Below are the code and all the weights of a small trained network. Each question names an input and a class and asks about switching units off, where a switched-off unit gives its printed mean instead of its output.

import numpy as np


def w(rows, s, z=0):
    codes = np.array(rows[::2]) - 128.0
    scale = np.full(codes.shape[1], s)
    scale[-1] = z or s
    return codes * scale


def norm(h):
    return h / np.sqrt((h * h).mean(-1, keepdims=True) + 1e-5)


def f(y):
    return np.maximum(y, 0)


def log_softmax(a):
    a = a - a.max(-1, keepdims=True)
    return a - np.log(np.exp(a).sum(-1, keepdims=True))


def net(x, mask):
    res = np.array(x, float).reshape(1, 3) / 4 @ E
    u = 0
    for l in range(4):
        y = f(norm(res) @ A[l][:, :-1].T + A[l][:, -1])
        res = res + np.where(mask[u : u + 3], y, B[l][:, -1]) @ B[l][:, :-1]
        u += 3
    return log_softmax(norm(res)[-1] @ U[:, :-1].T + U[:, -1])


A, B = {}, {}
E = w([
[131,105,2,174],'x0',
[106,64,145,153],'x1',
[150,153,181,233],'x2',
],0.0091)
A[0] = w([
[153,140,161,136,83],'0.n0',
[223,247,107,105,48],'0.n1',
[140,162,147,189,3],'0.n2',
],0.012,0.0063)
B[0] = w([
[219,150,117,21,169],'0.n0',
[5,80,122,188,254],'0.n1',
[158,78,178,163,174],'0.n2',
],0.011,0.0032)
A[1] = w([
[109,17,176,171,134],'1.n0',
[104,246,71,106,75],'1.n1',
[136,230,160,254,2],'1.n2',
],0.0081,0.0054)
B[1] = w([
[63,151,114,158,252],'1.n0',
[95,111,135,152,147],'1.n1',
[143,3,181,179,184],'1.n2',
],0.016,0.0044)
A[2] = w([
[45,96,92,208,7],'2.n0',
[254,143,82,246,239],'2.n1',
[137,129,23,97,115],'2.n2',
],0.0058,0.0016)
B[2] = w([
[110,248,92,156,252],'2.n0',
[239,84,174,83,210],'2.n1',
[165,106,227,134,187],'2.n2',
],0.013,0.0042)
A[3] = w([
[227,109,2,176,16],'3.n0',
[104,114,55,25,5],'3.n1',
[249,100,150,92,90],'3.n2',
],0.0097,0.0025)
B[3] = w([
[138,146,110,22,253],'3.n0',
[172,105,148,250,216],'3.n1',
[124,156,105,164,215],'3.n2',
],0.02,0.0036)
U = w([
[186,7,159,202,121],'0',
[158,150,153,73,255],'1',
[53,112,99,182,149],'2',
[112,201,126,164,88],'3',
[109,90,116,99,20],'4',
],0.022,0.014)

Each question gives the input, the list of numbers given to net, and the class t.
The units are the neurons (one row each of A and B). Each row of codes is followed by its name. A weight is (code - 128) times the scale printed after its matrix; where a second scale follows, it is the last column's (A, B and U).
mask holds one flag per neuron, layer by layer. A switched-off neuron (its flag False) gives its mean, the last column of its row in B, instead of its output. The means were averaged over made-up inputs and are rounded, as every weight is.
A unit's drop is (log p(t) with every unit on - log p(t) with that unit switched off) / (log p(t) with every unit on - log p(t) with every unit switched off).
The circuit of an input: a set's keep is (log p(t) with only the set's units on - log p(t) with every unit switched off) / (log p(t) with every unit on - log p(t) with every unit switched off). Starting from all 12 units, units are removed one at a time, each time the one whose removal leaves the highest keep (on an exact tie, the one counted first), for as long as the keep stays at least 0.8.
units of the circuit, in order: the units of the circuit, biggest drop first
top k neurons: the k neurons with the biggest drops, biggest first
top k neurons in layer l: the k neurons of layer l with the biggest drops, biggest first
drop of u: that unit's drop, to one decimal
input [7,-3,0], class 1: units of the circuit, in order	3.n0
input [-3,-4,-5], class 0: units of the circuit, in order	3.n1, 2.n0
input [2,3,1], class 3: top 3 neurons	2.n0, 0.n1, 1.n2
input [7,5,1], class 1: units of the circuit, in order	3.n0, 0.n1
input [8,6,-4], class 1: top 2 neurons	3.n0, 0.n1
input [1,4,1], class 2: top 2 neurons	1.n0, 3.n0
input [-4,-7,4], class 2: top 2 neurons	0.n1, 2.n1
input [-6,-7,-6], class 2: top 2 neurons in layer 3	3.n0, 3.n1
input [-2,3,-2], class 3: top 2 neurons in layer 0	0.n0, 0.n1
input [2,7,-7], class 0: top 2 neurons	0.n1, 3.n1
input [4,2,-2], class 1: top 2 neurons	0.n1, 3.n0
input [-7,-4,8], class 0: top 3 neurons	1.n2, 3.n0, 2.n0
input [5,0,2], class 1: drop of 3.n0	0.1
input [-1,5,1], class 2: drop of 3.n0	0.1
input [0,-4,7], class 0: units of the circuit, in order	1.n2
input [7,1,4], class 1: drop of 3.n0	0.3
input [-6,-8,4], class 2: drop of 2.n2	0.2
